Below are the code and all the weights of a small trained network. Each question names an input and a class and asks about switching units off, where a switched-off unit gives its printed mean instead of its output.

import numpy as np


def w(rows, s, z=0):
    codes = np.array(rows[::2]) - 128.0
    scale = np.full(codes.shape[1], s)
    scale[-1] = z or s
    return codes * scale


def f(y):
    return np.maximum(y, 0)


def log_softmax(a):
    a = a - a.max(-1, keepdims=True)
    return a - np.log(np.exp(a).sum(-1, keepdims=True))


def net(x, mask):
    res = np.array(x, float).reshape(1, 6) / 4 @ E
    y = f(res @ A[0][:, :-1].T + A[0][:, -1])
    res = res + np.where(mask, y, B[0][:, -1]) @ B[0][:, :-1]
    return log_softmax(res[-1] @ U[:, :-1].T + U[:, -1])


A, B = {}, {}
E = w([
[254,166,117],'x0',
[98,218,235],'x1',
[130,129,132],'x2',
[127,129,126],'x3',
[102,227,21],'x4',
[126,129,128],'x5',
],0.0076)
A[0] = w([
[140,11,184,69],'N0',
[150,188,220,56],'N1',
[112,80,102,143],'N2',
[137,187,53,114],'N3',
[215,149,137,76],'N4',
[63,121,122,71],'N5',
[122,126,138,8],'N6',
[196,85,212,112],'N7',
[106,90,45,110],'N8',
[136,88,98,91],'N9',
[40,99,116,56],'N10',
[132,92,106,82],'N11',
[239,191,100,77],'N12',
[92,63,167,138],'N13',
[123,179,171,87],'N14',
[144,87,171,155],'N15',
[186,57,60,90],'N16',
[138,113,99,11],'N17',
[80,183,65,173],'N18',
[142,73,73,79],'N19',
[52,118,121,73],'N20',
[169,124,152,65],'N21',
[145,80,87,82],'N22',
[105,171,167,69],'N23',
[182,174,124,96],'N24',
[27,93,149,46],'N25',
[125,121,204,79],'N26',
[179,155,121,78],'N27',
[98,170,171,138],'N28',
[169,81,60,86],'N29',
[125,203,185,70],'N30',
[131,97,130,115],'N31',
[111,160,155,81],'N32',
[50,109,100,62],'N33',
[114,111,123,203],'N34',
],0.012,0.013)
B[0] = w([
[117,198,35,209],'N0',
[51,166,136,180],'N1',
[136,166,146,183],'N2',
[179,154,71,201],'N3',
[72,60,99,162],'N4',
[80,123,101,145],'N5',
[16,253,12,128],'N6',
[148,134,52,227],'N7',
[95,176,160,185],'N8',
[129,166,162,143],'N9',
[64,79,99,157],'N10',
[103,143,130,134],'N11',
[79,53,121,193],'N12',
[163,108,120,220],'N13',
[54,149,137,161],'N14',
[174,158,89,220],'N15',
[52,160,147,189],'N16',
[240,9,21,128],'N17',
[197,138,92,249],'N18',
[66,177,185,157],'N19',
[105,52,94,155],'N20',
[59,39,48,134],'N21',
[66,177,163,149],'N22',
[71,175,142,147],'N23',
[50,123,112,160],'N24',
[102,92,79,171],'N25',
[82,182,73,174],'N26',
[49,101,76,142],'N27',
[135,140,127,205],'N28',
[83,143,149,173],'N29',
[68,163,116,172],'N30',
[120,195,114,144],'N31',
[61,206,80,139],'N32',
[112,94,82,151],'N33',
[165,112,177,254],'N34',
],0.012,0.0077)
U = w([
[131,149,91,125],'0',
[34,4,116,58],'1',
[113,135,145,237],'2',
[59,175,186,10],'3',
[126,122,145,250],'4',
[120,123,136,208],'5',
[170,101,219,60],'6',
],0.013,0.011)

Each question gives the input, the list of numbers given to net, and the class t.
The units are the neurons (one row each of A and B). Each row of codes is followed by its name. A weight is (code - 128) times the scale printed after its matrix; where a second scale follows, it is the last column's (A, B and U).
mask holds one flag per neuron, in row order. A switched-off neuron (its flag False) gives its mean, the last column of its row in B, instead of its output. The means were averaged over made-up inputs and are rounded, as every weight is.
A unit's drop is (log p(t) with every unit on - log p(t) with that unit switched off) / (log p(t) with every unit on - log p(t) with every unit switched off).
The circuit of an input: a set's keep is (log p(t) with only the set's units on - log p(t) with every unit switched off) / (log p(t) with every unit on - log p(t) with every unit switched off). Starting from the 12 units with the biggest drops (on a tie, the unit counted first), units are removed one at a time, each time the one whose removal leaves the highest keep (on an exact tie, the one counted first), for as long as the keep stays at least 0.8.
circuit, biggest first: the units of the circuit, biggest drop first
unit that matters most: the unit with the biggest drop
k most important neurons: the k neurons with the biggest drops, biggest first
drop of u: that unit's drop, to one decimal
input [0,7,-4,0,-4,-2], class 3: unit that matters most : N1
input [-8,6,-4,6,7,8], class 1: 2 most important neurons : (N20 N10)
input [8,3,-2,-6,2,2], class 1: circuit, biggest first : (N12 N4)
input [-7,3,-4,8,-8,-8], class 0: circuit, biggest first : (N0 N15)
input [7,0,5,4,0,-4], class 1: 2 most important neurons : (N12 N4)
input [-1,0,-1,5,-8,8], class 0: 2 most important neurons : (N0 N7)
input [-3,5,5,0,-5,4], class 0: circuit, biggest first : (N7 N26 N15)
input [-4,-7,6,4,6,1], class 3: circuit, biggest first : (N8 N19)
input [0,-2,0,-6,-7,2], class 0: 3 most important neurons : (N0 N7 N15)
input [-8,5,-8,-5,-5,1], class 1: 3 most important neurons : (N25 N10 N20)
input [3,-4,5,4,-8,-2], class 0: 2 most important neurons : (N0 N7)
input [8,7,5,6,-7,8], class 1: 3 most important neurons : (N4 N21 N12)
input [4,6,2,-3,-3,5], class 3: circuit, biggest first : (N1 N18)
input [-7,4,-6,-6,-8,-7], class 0: most important neuron : (N0)
input [8,4,-5,4,-8,-3], class 0: 3 most important neurons : (N7 N15 N0)
input [-7,-1,0,2,-8,-6], class 0: 2 most important neurons : (N0 N15)
input [8,-3,5,-4,4,6], class 1: drop of N12 : 0.3
input [6,1,3,-2,1,-1], class 1: drop of N12 : 0.3
input [4,-6,3,5,-1,-5], class 3: drop of N16 : 0.2
input [-1,6,-2,6,-7,-2], class 0: unit that matters most : N7
